Here is a tiny trained network, its code and every weight. The questions are about switching its units off for an input and a class, where a switched-off unit gives its printed mean instead of its output.

import numpy as np


def w(rows, s, z=0):
    codes = np.array(rows[::2]) - 128.0
    scale = np.full(codes.shape[1], s)
    scale[-1] = z or s
    return codes * scale


def f(y):
    return y / 2 * (1 + np.tanh(0.7978845608 * (y + 0.044715 * y**3)))


def log_softmax(a):
    a = a - a.max(-1, keepdims=True)
    return a - np.log(np.exp(a).sum(-1, keepdims=True))


def net(x, mask):
    res = np.array(x, float).reshape(1, 7) / 4 @ E
    y = f(res @ A[0][:, :-1].T + A[0][:, -1])
    res = res + np.where(mask, y, B[0][:, -1]) @ B[0][:, :-1]
    return log_softmax(res[-1] @ U[:, :-1].T + U[:, -1])


A, B = {}, {}
E = w([
[137,111,171,122,125,102,145,113],'x0',
[150,109,115,255,146,202,244,189],'x1',
[134,133,123,164,153,136,86,92],'x2',
[77,196,40,144,103,157,138,137],'x3',
[43,149,217,122,237,205,161,192],'x4',
[119,71,67,78,213,145,225,83],'x5',
[165,88,147,114,160,137,91,161],'x6',
],0.0092)
A[0] = w([
[128,210,198,138,69,188,110,137,252],'n1',
[216,130,78,168,56,98,102,161,221],'n2',
[144,138,161,146,92,119,92,107,160],'n3',
[107,110,111,102,212,120,129,121,198],'n4',
[131,125,48,79,183,90,123,121,189],'n5',
[113,188,138,89,142,105,86,115,181],'n6',
[102,107,61,152,134,166,80,134,155],'n7',
[49,149,143,92,251,132,176,98,166],'n8',
[117,66,133,219,162,183,198,162,183],'n9',
[128,146,147,135,94,83,74,160,175],'n10',
[91,102,162,149,142,149,176,111,124],'n11',
[200,129,133,241,115,73,169,154,227],'n12',
[221,82,124,102,142,137,183,69,240],'n13',
[129,191,122,83,154,149,75,198,173],'n14',
[104,105,98,113,67,32,50,128,172],'n15',
[145,94,80,128,163,165,159,137,124],'n16',
],0.011,0.0041)
B[0] = w([
[180,110,171,175,158,115,115,254,206],'n1',
[101,89,71,162,92,193,198,126,229],'n2',
[149,138,116,165,89,160,92,154,173],'n3',
[65,160,161,90,105,98,88,91,180],'n4',
[109,137,94,67,150,75,174,63,193],'n5',
[196,136,181,112,72,67,82,103,193],'n6',
[119,156,155,167,110,112,134,136,161],'n7',
[71,116,141,83,98,77,101,171,218],'n8',
[125,177,71,152,120,177,59,168,228],'n9',
[149,95,144,173,78,115,87,156,191],'n10',
[97,150,100,139,103,153,83,211,162],'n11',
[143,85,70,152,177,144,166,154,210],'n12',
[136,165,37,98,111,115,129,114,208],'n13',
[128,153,195,133,116,115,136,135,179],'n14',
[69,99,113,104,58,160,79,124,246],'n15',
[126,152,77,92,112,146,106,129,172],'n16',
],0.0084,0.014)
U = w([
[106,137,80,120,71,155,43,139,196],'0',
[128,148,76,74,110,132,106,2,24],'1',
[186,217,198,120,123,78,85,154,170],'2',
[73,156,141,81,178,68,90,104,104],'3',
[157,92,99,189,119,178,153,137,46],'4',
[150,179,26,131,173,126,130,92,252],'5',
[154,171,142,171,218,151,96,184,45],'6',
],0.0097,0.0024)

Each question gives the input, the list of numbers given to net, and the class t.
The units are the neurons (one row each of A and B). Each row of codes is followed by its name. A weight is (code - 128) times the scale printed after its matrix; where a second scale follows, it is the last column's (A, B and U).
mask holds one flag per neuron, in row order. A switched-off neuron (its flag False) gives its mean, the last column of its row in B, instead of its output. The means were averaged over made-up inputs and are rounded, as every weight is.
A unit's drop is (log p(t) with every unit on - log p(t) with that unit switched off) / (log p(t) with every unit on - log p(t) with every unit switched off).
The circuit of an input: a set's keep is (log p(t) with only the set's units on - log p(t) with every unit switched off) / (log p(t) with every unit on - log p(t) with every unit switched off). Starting from the 12 units with the biggest drops (on a tie, the unit counted first), units are removed one at a time, each time the one whose removal leaves the highest keep (on an exact tie, the one counted first), for as long as the keep stays at least 0.8.
units of the circuit, in order: the units of the circuit, biggest drop first
k most important neurons: the k neurons with the biggest drops, biggest first
drop of u: that unit's drop, to one decimal
input [5,8,-8,5,8,0,-1], class 6: units of the circuit, in order -> (n15 n2)
input [8,-1,-4,-7,3,-1,-2], class 2: units of the circuit, in order -> (n15)
input [1,0,-5,-1,-4,6,-5], class 1: units of the circuit, in order -> (n1 n5)
input [-4,4,2,2,2,7,-7], class 0: 3 most important neurons -> (n8 n9 n11)
input [-5,-5,6,2,8,0,-3], class 2: units of the circuit, in order -> (n6 n14 n15)
input [0,-8,-2,8,3,0,4], class 2: units of the circuit, in order -> (n6 n14 n2)
input [-8,7,-3,-5,-6,-1,-7], class 4: 2 most important neurons -> (n2 n5)
input [6,1,4,-1,-6,-5,3], class 4: 2 most important neurons -> (n2 n12)
input [-4,-3,-5,-3,1,8,-2], class 3: 2 most important neurons -> (n8 n2)
input [1,6,-1,-1,-1,8,-1], class 5: 2 most important neurons -> (n15 n13)
input [6,-1,-1,-2,0,4,1], class 1: 2 most important neurons -> (n1 n13)
input [5,0,0,8,-6,8,-1], class 1: 2 most important neurons -> (n1 n5)
input [-4,0,-8,3,5,6,2], class 3: drop of n8 -> 0.2
input [1,8,2,4,2,4,-1], class 0: drop of n12 -> -0.1
input [1,-2,3,0,4,0,5], class 2: drop of n12 -> 0.1
input [7,8,-2,8,0,-5,6], class 4: units of the circuit, in order -> (n12)
